Known rows, with every way that one mark hangs from another:
rodu{bovo{tavov zuzozo} gakop rinez{lalog}}: [ -85 -131 -153  -81  -99 -242 -145 -120  208 -344   47 -106 -170  406
   11  462  102   60   49  260 -271 -179   -2 -125  248  -48  -85  -72
  -62 -166   34  236  270 -544   76  -24 -225   95    6 -154 -174 -243
  181  114   80 -176 -140  -90  104 -179  -20  369 -354  -34  101  332
  254 -150  -19  146  276]
kekof{tavov{gakop{lalog{bovo{sude} bugur rinez}}}}: [-319 -105 -156 -190  154  -18   69  -39   80  -31  -53   41  -91   98
  229   -4   44 -244  165  -14    2 -175  -60 -181   98  -12   45   37
   62 -135  -59 -132 -143  -15  109  -61   37 -212  111 -109 -105  -26
   26  -85   50  -23  216  117   54   46 -119  150 -153   29  -47  124
   45 -157   74  -76  195]
bovo{sude{gakop} tavov zuzozo}: [ -23  -23 -141   -8 -158  204  120 -242  457 -333 -270   83 -327  149
  554 -234  146  -59 -217  407  257   -2   88 -189 -243   54 -267   82
 -159 -315 -158   19   19 -626  181  231   -7   16  193 -106   -8  -59
   59  133  234   -1  114 -175  137 -122 -198  256 -131   41  -60  273
  191 -107  -16  -56  295]
rodu{bovo rinez{gakop}}: [ -87 -230  -58   -2    7 -206 -137   40  -45  -94   57  -70  -78  399
 -166  322    4   31  187   -5 -347 -131  -41 -116  153 -162  106  -81
  -52 -112   85  142  113 -205 -177  -16 -190  203    2   17 -204  -95
   68  -88  184 -131 -111  -64   19 -176   49  237 -203  -67  109  208
   33 -119  -56  112  137]
zuzozo{bovo{tavov{gakop}} kekof melut{kidinat{lalog}}}: [ 157  312 -288 -136 -133  462  196 -239  -10 -273   12  -92 -304  365
   89  181   56   75  -35   -3  -50  185   72  246  161  -40 -272   -4
 -497   -6  117   95 -246  -90   -5  160  -84  177  233 -244   78 -530
   88  234  -99 -415 -157  160  106  -95 -166   36 -341    7   17   83
  241   92 -205 -112  222]
bugur{rinez{lalog melut{kekof{tavov} kidinat} rodu}}: [ 100  -22 -134 -496  119 -208 -143 -200 -164   -8  -21  -77  141  299
   63  327    7  -14    3   14  -53  141  -57  -33  111 -309 -341   43
 -155 -104  130  101   -4  -94   24 -270   84 -229   74   18   48  -42
 -166  165 -300   -8   39   60  335 -348 -158  138 -110 -228  340   76
   24 -244 -112   51  326]
gakop{lalog rinez{melut{kekof{tavov} kidinat} zuzozo}}: [-190 -252 -131 -551   40  117 -152 -118 -231  233  -53 -259    7  376
   30  -25  136 -197   26 -127 -116 -311 -227   30  185  -93 -260   72
   45  -41  -24  207    2 -157   87 -172   42   70  128  107    3 -524
  -98  357 -309 -203  184   31  147 -270 -188  -81 -192   25  252 -173
  175 -273    2  -32  240]
sude{bovo gakop{lalog}}: [-139 -108 -155  141  -47  335   66  -42  222 -320 -152   48 -186  108
  173  124   -9 -103  220   11  -50 -352  -54  182   56  106  -39   90
  -95 -214  -31   -1   -6  -51   60  -47   -4  200  199 -142 -105  -73
   24   -4  203   47  235  104   47  -90 -102  -11 -342   70  215   35
  243  -49  -41 -128   56]
melut{kekof{bugur{rinez{rodu}} tavov{bovo}}}: [-244 -160 -251 -328  214 -307  -18  -63  -12  165  118   17   99  111
  105  183  -97  -23  115 -105  -64  229 -123  -42  -56  -77 -148  -84
 -121   22  110  -58   20 -122 -117  -98 -171 -210   52 -138 -139   57
 -113  -13  -70  -88  -44   68  130 -139   86  157 -161 -107  -52   26
 -234  -67  -53    9  102]
fero{tavov{gakop{lalog{bugur melut}}}}: [-195 -123  -58  -84   20  130   33  -74   79 -150   22  -25   13   75
   41  113   93 -203   -1  -60   -6 -180 -118  -58  111 -203 -102  -56
 -148 -254    7 -144   16 -168   26   -9 -105  -39   67   -9   67  183
   39   87   56  -98  220  134  210   18  -95   75 -113   22   93  118
  170 -151  -47   92  178]
zuzozo{kekof{tavov{bovo gakop{rinez}}} melut}: [-145  -29 -100 -255  -70  155    5 -201  -53   17  118 -239 -173  305
  -38   31   88   11   14 -183 -106   16 -115  -21  106   -9  -77  -76
 -213 -105   44 -121 -214 -165   -6 -126   10  111  -13 -114  -87 -330
   70  136  -41 -293  -48  185 -104   89   16   40 -226   16 -313   86
  180  -16  -89  -92  236]
tavov{bovo{zuzozo} gakop{rinez{kidinat}}}: [-278 -242  -95    6 -203  104 -199   -5  137  220  -27 -234 -129  134
   41   39  -86 -102   23   98 -225 -286 -145   41  147   55  -65  -50
 -151 -193   87   13  -64 -501   15 -109 -122 -133   90 -180   30  124
 -100   -9  359 -146  223   70  -16  260 -218 -103 -368  -70  -36  244
  283  -73  -10   99  265]
rinez{gakop lalog{bovo}}: [ -22  -89 -123 -301 -109  -91 -143   64  203 -391   43 -123   23  269
  226  117   63    0   27   45   -1 -150  121   50 -113  -61  170  112
  -87  -97  -76  274 -223   22  -25 -344  193 -233  104  -70    4  -49
   16  -23   88  -46  -47  -26  225 -147 -174  179  -69   41  210  254
  281  -84    5   16  239]
bovo{sude tavov zuzozo{kekof{bugur} melut}}: [ 134  133 -217  -84 -229  235  136 -289  348 -189  -76  -85 -393  367
  501 -343  175   37 -309  187  124  194   36 -144 -209   96 -327   -4
 -338  -27 -120    6 -139 -602  197  247    2   94  147  -98  108 -371
   54  254   35 -265  -44 -242  116  -57 -139  333 -225  101 -197  320
  188  -22  -55   -9  297]
melut{kidinat{kekof{bugur} lalog} zuzozo{bovo}}: [   9  120 -507  106   76  302  146  -18 -127 -138  -25  -13  -15   12
   74   77 -133  -52   11   12 -136  212  105  419  220  -91 -261  163
 -460  269  207   44 -351  149  -90  167  -82 -148  493 -342  164 -237
 -149  178 -204  -77 -134   86  141 -319 -179   17 -248   -6  143  -98
   39 -207 -101  -88    3]
kekof{tavov{bovo{sude}}}: [-226  -97 -137 -132   27 -271  -23  -64  157   76  -17  -43 -138   16
   80  195   49  -55   75  189   36  -62  -36 -127   -5   36  120  -28
   27 -128  -85 -120 -127 -127   64  -79  -51 -144  141 -134 -151  160
  146  -88   33   32   56  102    1   84  -85  117  -97  -24 -219  245
  -92  -44   36  -87  175]
fero{bovo bugur{rinez}}: [  30 -113  -96  143   16   80 -139  228  -91 -101  188   73 -124   83
  -18   65  -78  -79  103  116 -241  248 -227   60  210  103 -195 -287
 -153 -181  196 -115   86  -48   64  286  -94   34    4 -127  -36  157
 -106  -44   96  -12  -80   36  114  203  -29  230 -162   47  219   47
 -110 -244  -27  208 -105]
lalog{melut{kekof} rinez{zuzozo}}: [-176 -303  -45 -210  107   27  164  159  -22   51 -146 -176  226  255
   25 -122   63 -228  102  -67   41  -90 -158  -62  -39  -35 -377   23
 -159  -78   55  169 -134 -111  101   47   88   82 -106 -169   46 -167
 -409  141 -138  -98  279  -66  119 -241 -137 -100  -59   51   74 -141
   -6 -197 -112  198  137]
rinez{gakop lalog rodu{bovo{zuzozo}}}: [  -1  -12 -203 -333 -184 -400 -162  -63  307 -293   58 -164   20  499
  252  337   12   99 -137  212 -114 -104   67  126  -54 -123  195  187
 -128  -81   97  277   94 -189  -41 -454    9 -335  162  -10  123 -139
 -150   53  137 -126  -70   25  401 -246 -389  318  -77  -24  254  333
  279  -62  -14   55  427]
fero{bovo{sude zuzozo{melut}} tavov}: [   8 -134 -177   80 -243  177  -90   30  177 -222  138 -168 -336  201
   91   -8  251  -53 -155  502   37   67 -149 -109   24   14 -190 -215
 -336 -391  101 -173 -172 -440   19  273 -117   68  131 -213   23  213
   59  196  157  -59  180   12  177  209 -152  225 -154   77  -30  349
  -12 -224  -64   51  231]
lalog{bovo{zuzozo} bugur{kekof} melut rinez}: [-128 -260 -182   29  178  378  451  323  195   65 -102 -350  128  229
  484 -303  -35 -382  183 -196 -238 -224 -313   24  199   49 -526 -171
 -285  300  260  -66 -397  -64  326   75  166 -183 -107 -465   29 -103
 -456  -87  127  -96  362 -214  398   16 -258   24 -159  275  227  -45
  -10 -270 -240  269   23]
sude{bovo gakop{rinez{kidinat rodu zuzozo}}}: [-218 -269 -183    0  -99  183   48  -49  231 -304 -191  -66 -107  331
  243  133  -75  -89  215  165 -219 -290  -97  158   91  -71 -132   59
  -60 -267  110   -2   83 -409    0  -70   21  128  236  -35  -13   30
 -146   70  210  -45  323   88   44 -117 -164  -95 -344  -77   73  118
  248 -179 -120  -98  185]
fero{bovo{sude} bugur tavov}: [ -99 -198 -149  137 -152    3  -57  161  125 -242  172   97 -233  215
   79  198  119 -129   24  379 -116  207 -139    4   95  107 -123 -297
 -212 -365   91 -265   71 -289   35  413 -145    2  134  -75  -12  381
   30  128   63    1   72   30  230  286 -135  324 -144  143  103  311
 -107 -308  -46  137   39]
kidinat{lalog{bugur{kekof}}}: [ -37  158 -197  -40  134  294  293   42   29 -165   94  -23   86  -69
  286   98  -24  -29  100 -183  -98   51  -10  154  107   25 -119   81
 -165  244    9 -144 -133  166  163   25   99  -26  141 -211  -47 -247
 -139   81  -24  -22 -143 -126  156 -240 -179   95  -75  108  214  -92
   24    6 -118   20   19]
sude{bovo{tavov{gakop}}}: [ -71  -20  -38  122  -42   48  174  -94  329   24  -90  109 -140   19
  120  188  -94 -113   31  174 -136   -4   57  -27   32  -14   14   -8
 -116 -152  -66  -31    3 -288   86   64 -112   17  222 -128  -74   93
  199  -27  188  -89  183   39   14   25 -143   36 -219 -116   73  219
  138   85  -11  -35  144]
rodu{fero gakop rinez{melut}}: [ -63 -242   76   -4  -20 -120 -183 -163 -364 -457  -94 -178  -71  281
 -352  415  143 -101   87   23 -236 -352  -60 -238  278 -147  -54 -165
  -39 -117   71  121  214 -364  -72  -39  -36  271 -112  174  -44 -202
   56  270 -130  -15  -49  -19   61 -189  201  241 -283  184  -96  194
  374 -185 -122  139   95]
bugur{kekof lalog rinez{gakop kidinat melut zuzozo}}: [ 226 -156 -338 -570    9  227 -194 -173  -38 -362  317  -89   17  252
  516  191   82   -6  -62   81 -119  -71 -201  -52  139 -399 -466   30
 -247 -130  219  221 -193 -238   -1 -203  265  -87   53  113  105 -252
 -396   92 -215 -179  -64 -201  443 -629 -184  307 -280 -319  290  209
   86 -313 -366  284  315]
bovo{tavov{gakop{lalog rinez}} zuzozo}: [ -84  -21  -87 -131  -83  236  -15 -214  260   57  -86  -43 -188  120
  310 -194   75 -137 -255  128   36  -43  -63 -157   17  -86 -185   -1
  -42 -191 -103   83  140 -491  231   45 -127 -131  116 -102   27 -190
  114  138  246 -215  147  -44   58   20 -218   88 -161  -67   50   96
  262  -66   59   38  304]
lalog{bugur melut{kidinat} rinez{gakop rodu}}: [-253 -157  -81  -56  201   70  351   42  -48 -213 -370 -111  238  477
  249 -258  -86 -351   89 -322 -253 -251 -145   69  206 -189 -269   62
 -376  175  269  -44  -47  -17   89  -90   -4  -53  176  -73  231   -3
 -475   21  -95  -57  290   12  382 -359 -284   45  -64  232  261  -16
  185 -296 -253  279  181]
bovo{sude zuzozo{kekof melut}}: [ 112   60 -173   -6 -277  348  -29 -162  202  -91  -36 -196 -340  339
  364 -296  174   82 -179  185  108   59  -40  -23 -136  184 -243   44
 -306  -11    2    6 -285 -349   81  199  108   66   55  -79   75 -427
 -159  236   36  -99   10 -175   87   17 -138  201 -187  139 -159  195
  186  -85  -62  -65  217]
zuzozo{bovo{tavov} melut{kidinat{kekof{bugur}}}}: [ 171  212 -205  -24 -106  287  166 -147  -88 -176  -17 -135 -267  218
   71   14   28   31  -84   23  -88   90  -15  304  191 -109 -227 -113
 -370   32   71  124 -246  -38   10  159 -148  109  236 -160  146 -345
  224  159  -45 -286 -117   90   78 -125  -53   34 -239  -25   24  137
  100  -19 -143  -42   90]
rinez{kidinat lalog rodu{bugur fero}}: [ 109   47 -214  -90 -151 -468  -70  -60  -95 -433  116 -245   48  484
  -18  632   57   71  -34  144 -265 -232  100   24   88  -59    5  103
  105   77  134  272  313 -179   -2 -355  135 -389  132  164  482   21
 -191  248 -292 -180   24  -10  409 -107 -358  212 -175   93  242  390
  409    3 -108  140  196]
sude{bovo{tavov zuzozo}}: [  18   42 -130  194  -92  109  146 -108  430   74  -72  -20 -189   54
  276   87  -41  -51  -92  332  -62   23  -23  -16   -7    9  -89  -17
 -156  -64  -60    0    3 -349  197  107 -142  -71  272 -217  -28   46
  152   21  194  -91  169  -37   99   26 -198   74 -219  -86   38  219
  127   35   -1  -19  149]
kekof{bugur tavov{gakop{rinez}}}: [-346  -85 -128 -178  216 -160    2 -127  -14 -123   15   86    2  102
  129 -188 -117 -143   54 -191  -71  -37  -65 -160   89 -156   59  -49
  -33  -49  -76 -277  -60 -142    3 -100  -82 -142  101   48  -55  178
  130  -83   -3 -141   11  114  -53  -19   77  186 -175   -7 -340  119
  -42  -96  146   13  118]
rinez{gakop rodu zuzozo}: [-176 -118 -158 -453  -96 -237 -181  -11  234 -228  -56  -30   66  256
  264   79  -20  -60 -172  211    0 -109  -56   36 -174 -281  168  210
  -40 -129  136  222  106 -277 -145 -294   13  -27  210  184  184 -194
 -294   49  145 -168    2  100  322 -283 -181  160  -16  -80  -46  126
  299 -166  -54   34  269]
bugur{kekof{tavov{bovo}} rinez}: [  48 -180 -196 -347  205   45  -94  -44   35  175  142  -55  -62  -74
  170  286  -42  -22   51  -70  -81  214 -246 -157   87 -224 -248 -267
  -39   15  260 -168 -136 -189   56   -6  -13 -176 -100 -203 -243   26
  -89 -121   76  -30  -75  -48   97 -115   69  149  -70 -289  -49   77
 -287 -144 -197   42  136]
gakop{rinez{kidinat{lalog} zuzozo{melut}}}: [ -51  -93 -129 -236 -122  230  -75  -18 -159 -127   57 -308  -47  295
   44  -55  121   12   80   10 -169 -167 -134   74  153 -111 -169   26
   11  -80  -31  140  -69 -245  120  -38  117  140  120    1  106 -312
 -105  260  -69 -216  102  -70  -95 -156 -132 -138 -206  -65   30   54
  222 -202  -68   22  249]
kekof{bugur tavov{bovo{zuzozo{melut}}}}: [-234   40 -247  -59   72 -224  -27  -77  116  -45  108 -136  -94   30
  119  -80  -55  -30  -38    1  -17 -111 -161  -41   39  -30   26  -58
 -171   37  -85 -204 -161 -139  118 -171 -160 -100  199 -199   17  184
  160 -106   28 -169  -39  118   68   53   26  208 -283   70 -375  263
    5  -64  114   52  111]
rodu{bovo gakop rinez{kidinat}}: [-212 -257 -126   77  -22 -249 -145   -3 -118 -283   75  -42 -125  403
 -196  555   63   54  333  166 -422 -336  -85  -37  341  -40  -50 -114
  -11  -75  196  176  259 -376 -177   28 -216  234  -37   29 -152 -124
    6   61  -30 -123  -70  -10   36 -141  104  193 -388  -33  101  289
  179 -152 -130  171  135]
rinez{lalog{bugur} melut{kekof} rodu}: [ -85   -5  -92 -462   12 -341  121  -92   28  -43   18 -163  369  416
  219  250  -24  -74  -70 -101 -171 -102    5  179   71  -56 -259  249
 -131   83   24   91   57  -30   42 -449  203 -272   67  124  183 -203
 -231  283 -311  -31   38   -5  518 -331 -422  197  -69   96  462   62
  285 -124  -42   85  243]
rodu{fero rinez{kidinat}}: [ 130 -180  -86  207  -29 -148 -113  -80 -350 -314   20 -220  -98  325
 -296  323   88   41   99   26 -244 -178  -29 -279  177 -186  -80 -152
   42  -21   98  109  183 -250  -70   38  -39   33   -6  113   98   17
   17  154  -42  -85   36  -71   22  -86   82   87 -182   42   31  270
  198  -71 -111  107   52]
lalog{bovo bugur melut{kekof zuzozo}}: [-312 -294 -190    2  236  115  401  242   93   13    2 -229  317   46
  149 -204 -128 -341  225 -217 -274 -188 -170  153  148   67 -423   68
 -296  199  184   81 -374   59  -19  -42   80 -120   68 -334   18 -109
 -283   -2  -64  -64  260    8  407 -142 -172   -1  -95  330  318 -141
  147 -231 -121  138  -57]
melut{kidinat{lalog{rinez}} zuzozo{bovo{sude tavov}}}: [  48  115 -428   16    0  284  130  -45   11 -194 -207   54 -102  130
   31   76  -22 -132   25  199  -63  167  185  160  168  -20 -280  199
 -317   39  133   92 -224 -119   70  306  -73  -43  501 -439  111 -132
 -138  127 -150  -24  148   -7   48 -285 -278   15 -277  -25  170   73
   60 -304  -99 -106  215]
rodu{bovo{tavov} gakop rinez{lalog{bugur}}}: [-149 -157 -105 -106   14 -304    5  -72  114 -391   29  -53  -68  411
  -39  490   29   -9  198   11 -425 -208   26  -90  327  -27  -42  -79
  -18  -88   60  153  298 -417   29  -34 -197  174   -6  -88 -188 -228
  185   51    3 -156 -173  -86   84 -227   35  377 -317   30  179  277
  217 -133  -67  148  169]
gakop{lalog{bovo{sude zuzozo{kekof melut}}} rinez}: [   7 -198 -190 -272 -193  446 -161   24   -1  122  -14 -343 -327  457
  237 -215  229 -108  122 -135 -176 -153 -181   76  138  152 -139 -128
   69   49  -11  212 -165 -154  206   29  125   10  -49 -134  -77 -578
  -81  177  125 -148  238 -172  -51  178 -137  -39 -276  145  209  -26
   68 -197  -72 -119  199]
rinez{lalog melut zuzozo}: [  64    0  -42 -437 -136 -218 -133  -15   88 -180   32 -271  176  195
   58  144   70  -42 -158  189   76 -337    4   21  -20  -85 -172  287
  -68 -170 -194  228 -181 -158  158 -381  310   46  107  119  242 -199
  -50  243 -314 -130   -3   -8  342 -283 -324  127 -126    6  149  158
  438 -158  135  102  235]

Rows:
[ 129   92 -287 -135 -244 -412  -60  -66  123 -233  183 -291  -14  528
  132  445   67  203  -35  329 -197 -211    1  193  126  -38 -106  174
  -73    3  125  266   94 -207   66 -408   68 -345  158  -41  319  -85
 -150  189 -113 -202   88   38  396 -120 -471  119 -209  -65  377  445
  321  -36  -45   94  408]  rinez{kidinat lalog rodu{bovo{zuzozo{melut}}}}
[-129  -82 -301   20  158   52  103 -146 -146   94  -62    3   45  -48
  -18  -18  -82 -119  -97   58  -71  134   44  109  159 -180 -228  149
 -271  119  215  -53 -235   16 -140   28  -81 -242  401 -169   86  -98
  -58  182 -307  -11   -4  192  118 -300  -68  -11    0  -77   -7  -94
   54 -281  -52 -106   54]  melut{kidinat{kekof{tavov}} zuzozo}
[  89  159 -339 -157 -121  271   71 -223  -14 -211  -27 -144 -392  497
  164   75  105   89   41   97   -1  118  -11  158  117   55 -201  -37
 -387   33  164  -19 -400  -50  -82  199  -11   68  206 -122   15 -455
   25  175 -215 -239  -91  141  103  -37 -101  136 -274   75 -199  173
   40  -39 -156 -213  180]  zuzozo{bovo{sude} kekof{tavov} melut{kidinat}}
[ 210  -56 -119 -253   -9  -35 -163  -12 -128 -152   62 -210   32  254
   88  276   83   -2  150  102  -97 -106  -68  -50  122 -194 -364  -26
  -77 -132    8  206 -165 -132  125 -209  244 -146   -4  -26  116   91
  -98   58 -181  -37   97  -81  243 -136 -167   85 -244 -195  372  265
  168 -223  -93  155  264]  bugur{rinez{kidinat lalog{bovo} melut}}
[ 136   15 -296  -56 -161  183   30   -4  223  -81  -56  -20 -283  421
  300  151   21   79   88  111  -13  246   70  143  -58  200 -123  -67
 -180   99  161   59 -172 -123  -94  307   43  -35  -12  -52  -32 -296
 -177   33   29  -98 -132  -83   61  156 -151  156 -188   49  -88   64
 -127   96 -134 -153    1]  zuzozo{bovo{sude} kekof}
[-191 -165 -138 -245  117  -33   43  -36  146  149  128   14  -18 -102
  146  238  -63  -74  -26  -17  -47  -15 -129  -66   46  -66  -57  -94
  -55   28  160 -208 -160 -153  -32 -110  -12 -193  -22 -130 -195    1
    3  -45   82  -81  -30   70  142  -36  -76   90  -43  -99 -121  113
  -73    9  -84   -1  124]  bugur{kekof{tavov{bovo gakop}}}
[-230  -99  -69   64 -169   46 -152   16  242  190  -11 -122 -113  -83
   16   81 -121  -95  -48  140  -69 -232  -82   42   44  101   24   21
 -225 -193   53  -18 -125 -336   -2 -120 -143  -86   95 -247   19  134
  -55  -98  379  -93  131  133   75  254 -168  -10 -306  -17  -73  215
  268   14   42   78  173]  tavov{bovo{zuzozo} gakop}
[ 120  -17 -196 -247   -7  101  163  -63  -55  -88  115  -31  -22  265
  263   86  130 -143  131   69 -102   70   84  -23  198  -37 -265   -7
 -139 -102  -22  222 -113   73  179  -61  118 -136   71 -255   -7 -100
 -100   22 -231  -89  228  -99  145 -153 -146   50 -259  -55  314   45
 -169 -171 -234   71  162]  bugur{lalog{bovo{tavov} rinez{melut{kekof kidinat}}}}
[-102  -42 -170  175  -91  114   52   65  237  -94  159  109 -210  177
  240  -22  -52 -114 -166  302 -123  245 -134    0   84  183 -250 -168
 -296 -193  117 -126  144 -347  112  288 -168  -75  127 -165   25   18
  -19  115  148 -228  -93   81  263  268 -247  305 -194  146   89  127
  149  -88   29  189   23]  fero{bovo{tavov{gakop} zuzozo{kekof}} bugur}
[ 159  -89  -63 -243   81   27 -125  -29  -56 -141   21 -122   97  143
   31   83   15   18   71 -134   -6  120  -76  -51   39 -158 -297  -57
 -124 -112   42  139 -112  -31   88  -76  114  -98 -113  -93  -13  -28
 -136   33  -78   20   -1  -81  110 -224  -33   82  -57 -140  263   14
  -20 -138  -83  127  160]  bugur{rinez{lalog{melut{kekof}}}}
[-153 -164 -189   71  -50  355   63   31  227 -294 -205    0 -170  190
  197   84    7 -171  250   27  -46 -360  -81  127   48   98  -90   94
  -69 -252   -7   24   -9 -123  135   -1   29  231  194 -216  -66 -107
 -116  -11  205   18  329   61    2 -105 -115  -29 -394   33  167   18
  224 -154  -53 -102   93]  sude{bovo gakop{lalog{rinez{zuzozo}}}}
[ -49   -7 -153  -80 -174  206  -38 -156  154  -40  -15 -152 -241  201
  325 -271  174   26 -146  267  153   -8  -79  -56 -132  130 -212   71
 -225 -122  -69   20 -283 -306   62  156   39  -42  117 -109   -3 -323
  -66  226   41  -14  108 -127  104 -107 -126  196 -150   90 -107  220
  135 -170   12  -68  274]  bovo{sude zuzozo{melut{kekof{tavov}}}}
[-203 -216  -98  -90   11  -11 -230  -74  -85 -550 -103  -16   84  288
 -166  151   72  -55   87  -87 -204 -262  -16   -7  293 -152 -156   54
 -130  -59   72  144   30 -182  -45  -80   -6  173    6   17  -61 -154
   -3  178 -156   30  -28   13   53 -326   64  138 -256   80  106  116
  366 -312  -63  162  130]  rodu{gakop rinez{lalog{melut{kidinat zuzozo}}}}
[ -57  -95 -141   63 -250  -11 -127   40  289  168  -68 -188 -242   55
  150   47   21   -7  -38  262  -21 -122  -55   42  -66  230  -14  -20
 -158  -61   -6   36 -165 -347   89   38  -65  -38  117 -240   -4   51
  -73  -35  256   25   98  -88   67  204 -184   67 -242   61  -57  280
   60  -25  -22   12  146]  tavov{bovo{sude zuzozo}}
[ -55 -236    1   78  -15  -87 -201 -119 -287 -496  -62 -121 -138  224
 -318  368   99  -36  121  -11 -233 -219  -33 -235  238 -102   57 -210
   20  -72  149  106  263 -325 -106   62 -118  198 -112   77  -82 -186
   37  174    5   -8  -78  -20  -53 -111  299  210 -227  159 -157  158
  253 -133 -131   76   19]  rodu{fero gakop rinez}
[ -30  -55 -215 -256   41 -166  160   23  208 -267   11 -174  321  259
  226   40  -95  -99 -124 -205 -222  -86  -56  209  152 -103 -241  199
 -142  222  194   12  -77   -3  120 -348  202 -303   55  -65  229 -135
 -295  118 -113  -30   86  -21  451 -296 -420  149   23  146  354   62
  243 -162  -96  136  173]  rinez{lalog{bugur{kekof} melut{zuzozo}} rodu}
[  82 -130  -75  -66  -17 -278  -49  -40 -201    6   52 -225   -2  484
 -229  487   35   44  150   17 -367 -182   17    9  321 -148 -173   -6
 -171  -33   22  161  -41 -105  -33 -160  -23  112   45   10  -68 -186
  126  156 -215 -133 -112  -50  202 -261 -150  181 -252  -64  369  205
  104 -138  -44  123  174]  rodu{bovo rinez{lalog melut{kidinat{kekof}}}}
[ 102  -49  -77   -6  -74 -290   -1    8  -81 -122   32 -131  -79  182
 -132  289    0  -18  -66  182 -150   62  -20  -24   73  -32   85 -105
  -16  -11  244   39  194 -125  -58 -117  -47 -127    8   -9  136    2
 -130   98   65  -48   74  102  194  103 -132   88   13  103   75  110
   -3   52 -106   -8   81]  rinez{rodu{fero{bovo}}}
[-121 -119  -96  -66   16  308    6   -9  -19 -347 -176   32  -79  154
  121  -72  104 -122  154 -152   94 -270  -44   41   12   53 -128   71
   20 -222  -21   30   91    0   84  -34   64  174   -6 -104  -38 -125
 -129   18  109   48  171   38  -39 -116  -15  -13 -188   88  130 -101
  147 -166  -47  -54   71]  sude{gakop{lalog{rinez}}}
[  56  157 -134   -2  -64  400  223  -76 -223 -151    8 -202 -171  118
   96  -76  102   -9   73  -94 -111  -39   -6  259  176   -3 -180   30
 -382   99   15   23 -423  154   55   27   89  144  240 -196   83 -450
   25  248 -147 -113  -33   13  104 -208  -63  -20 -166  123  180   49
  178 -113 -176  -62  118]  zuzozo{melut{kidinat{kekof lalog{bovo{sude} bugur}}}}
[  41  -73 -124 -101  222  241  167   33   19   35   51  -56   88   -8
  318  -87 -163 -103   69 -334 -247   80 -205  -14  149  -82 -319 -133
 -120  231  292 -214  -62  -86   55  104   27  -78  -52  -84  -29 -107
 -256  -91   43  -20  -78 -164  195 -175   34  179  -30  -16  148  -82
  -90 -146 -185  116  -87]  lalog{bugur{kekof rinez}}
[-194 -167 -273  -80   -7  136   54  -60  -36 -229   18  -82  -42  349
  458   49  115  -66   44  -86 -122 -282  -90  164   -2 -120  -71   99
 -141  110   61  200  -34  -11 -114 -157   64 -222  236  190  174 -289
 -189  192  -28 -125  -90  -38  288 -326 -254  157 -116   19  319  149
  366  -93 -164  118  174]  rinez{gakop{lalog{bugur}} kidinat{kekof}}
[ 181  196 -171  -36 -128  315  159 -154  -85 -129  -27 -152 -275  200
   47   78   65   33  -85   88  -70   87  -14  288  198 -112 -221 -104
 -330  -22   79  159 -237  -30   13  163 -131   91  223 -170  112 -377
  228  179  -33 -253  -88  112   65 -114  -88  -10 -190  -57   62  116
  112  -23 -161  -72  120]  zuzozo{bovo{tavov} melut{kidinat{kekof}}}
